Questions about the array below. Counting starts at 1.
1) Give the entry just left of the largest entry.
2) Give the entry at row 1, column 3.
3) Give the smallest entry.
4) Give the entry in row 1 and column 2.
5) Give the entry directly below the smallest entry.
6) Give the top entry of the column that holds the largest entry.
7) Give the top-right entry.
[[65 36 72  8 38 44 31 41 16 35 28 29 29 53 28 56]
 [32 52 41 20 53 29 22 45 30 29 52 53 31 38 20 39]
 [57 25 65 29 21 52 47 31 38 37 12 14 41 47 37 50]
 [58 34 73  2 39 49 30 47 18 44 16 22 36 63 34 64]
 [39 22  7 75 25 47 55 23 47 46 16 22 40 32 43 32]
 [32 44 54  8 50 23 16 44 23 43 47 48 36 54 25 30]
 [25 52 31 12 47 27 28 45 29 37 47 51  9 49 25 30]
 [29 41 42 19 48 20 24 45 30 27 54 48 36 29 29 24]
 [19 43 20 41 36 27 51 36 40 28 46 34 32 34 37 26]
 [20 46 20 54 39 33 40 41 38 30 48 43 38 29 28 18]
 [13 49 15 41 49 19 29 32 40 31 51 54 26 20 33 15]
 [32 27 20 57 26 49 50 22 55 33 21 27 45 26 41 24]]
1) 7
2) 72
3) 2
4) 36
5) 75
6) 8
7) 56

Questions about the row below.
1) The second entry from the right?
2) The entry just right of the largest entry?
3) The third entry from the left?
4) The entry just left of 30?
5) The fourth entry?
6) The entry just right of 30?
[-88 -64  23  10  19  38 -43  -7  89 -16 -95 -23 -72  30  36]
1) 30
2) -16
3) 23
4) -72
5) 10
6) 36

42,53,48,54,55,56,56,49,58,53,62,54,56
56,57,29,56,55,58,54,51,57,57,27,51,57
55,52,50,53,56,54,50,52,55,60,92,55,55
55,58,70,53,55,56,52,60,55,57,73,55,52
59,56,69,54,55,54,54,53,55,53,50,61,58
74,50,52,55,55,57,53,55,57,56,92,55,60
49,48,65,51,54,58,50,50,55,59,36,55,53
54,57,49,58,55,56,52,50,57,56,2,59,65
38,55,74,53,52,59,59,58,54,54,95,57,57
50,52,74,51,56,53,57,37,53,54,85,59,55
36,46,55,50,55,50,46,54,55,55,75,60,59
23,50,47,56,56,57,43,52,53,56,55,59,59
Rows and columns are numbered from 1.
The entry at row 2, column 1 is 56
What is the entry in the bottom-left corner?
Answer: 23
What is the entry just right of the smallest entry?
Answer: 59
What is the entry in row 1 and column 3?
Answer: 48
What is the top-left entry?
Answer: 42
What is the entry at row 3, column 1?
Answer: 55
What is the minimum?
Answer: 2
The entry in the bottom-right corner is 59
The entry directly below the largest entry -> 85
The top entry of the column that holds the smallest entry -> 62
What is the entry at row 2, column 2?
Answer: 57
What is the bottom entry of the column that holds the largest entry?
Answer: 55
The entry in the top-right corner: 56
The entry just left of the smallest entry -> 56
What is the maximum?
Answer: 95
The entry at row 1, column 2: 53
What is the entry directly above 23?
Answer: 36
What is the entry at row 2, column 3?
Answer: 29
The entry just right of 95: 57

grid = [ 32  28 -58  70 -21  -3]
The entry just right of 32 -> 28
The entry just right of -21 is -3
Find the entry just left of -3.
-21

Read these off the matrix that follows.
1) Report the last entry, reading row by row.
2) Report the entry directly above 3665.
3) Report the entry directly above 6832.
4) Report the 2nd smallest entry.
5) Report the largest entry in the last column.
6) Report the bottom-left entry.
7) Report the entry directly above 5742.
8) Report the entry directly above 6794.
[[2316, 8790, 2458, 2405, 6468, 7291],
 [7281, 4773, 6939, 1724, 5233, 2685],
 [8402, 3898, 8162, 6726, 6012, 4321],
 [5963, 2623, 5742, 1116, 9378, 6764],
 [4371, 9069, 2583, 1888, 6037, 3928],
 [2421, 4002, 3173, 3524, 5229, 4981],
 [1954, 6124, 3627, 6354, 4576, 3652],
 [8459, 6794, 7576, 3951, 1087, 3275],
 [3923, 9610, 3885, 7673, 9200, 8680],
 [7488, 4948, 8246, 3697, 5876, 7309],
 [2902, 4735, 6239, 4270, 8069, 7065],
 [3962, 9005, 8461, 4950, 1196, 3072],
 [9202, 6385, 1393, 3665, 5503, 1860],
 [1704, 6832, 9587, 6857, 4901, 5374],
 [3427, 5056, 1651, 1985, 6142, 1742]]
1) 1742
2) 4950
3) 6385
4) 1116
5) 8680
6) 3427
7) 8162
8) 6124

[[ 68  -5  22   9  54  56]
 [ 40 -18  -6  31  24  27]
 [ 69 -69 -37  87  36  41]
 [ 77 -11  22  15  60  63]
 [ 30  52  54 -51  36  35]]
Rows and columns are numbered from 1.
The entry directly below 9 -> 31
Report the entry directly above 30.
Answer: 77
The entry directly below -69: -11
The top entry of the column that holds the smallest entry: -5
Report the entry directly above the smallest entry.
Answer: -18
Report the bottom-left entry.
Answer: 30
Report the entry at row 1, column 1.
Answer: 68
The entry at row 3, column 1: 69
Report the entry at row 1, column 3.
Answer: 22
Report the entry in row 2 and column 1.
Answer: 40
Report the entry directly below 41.
Answer: 63
The entry just right of -51 is 36
The entry just right of 69: -69
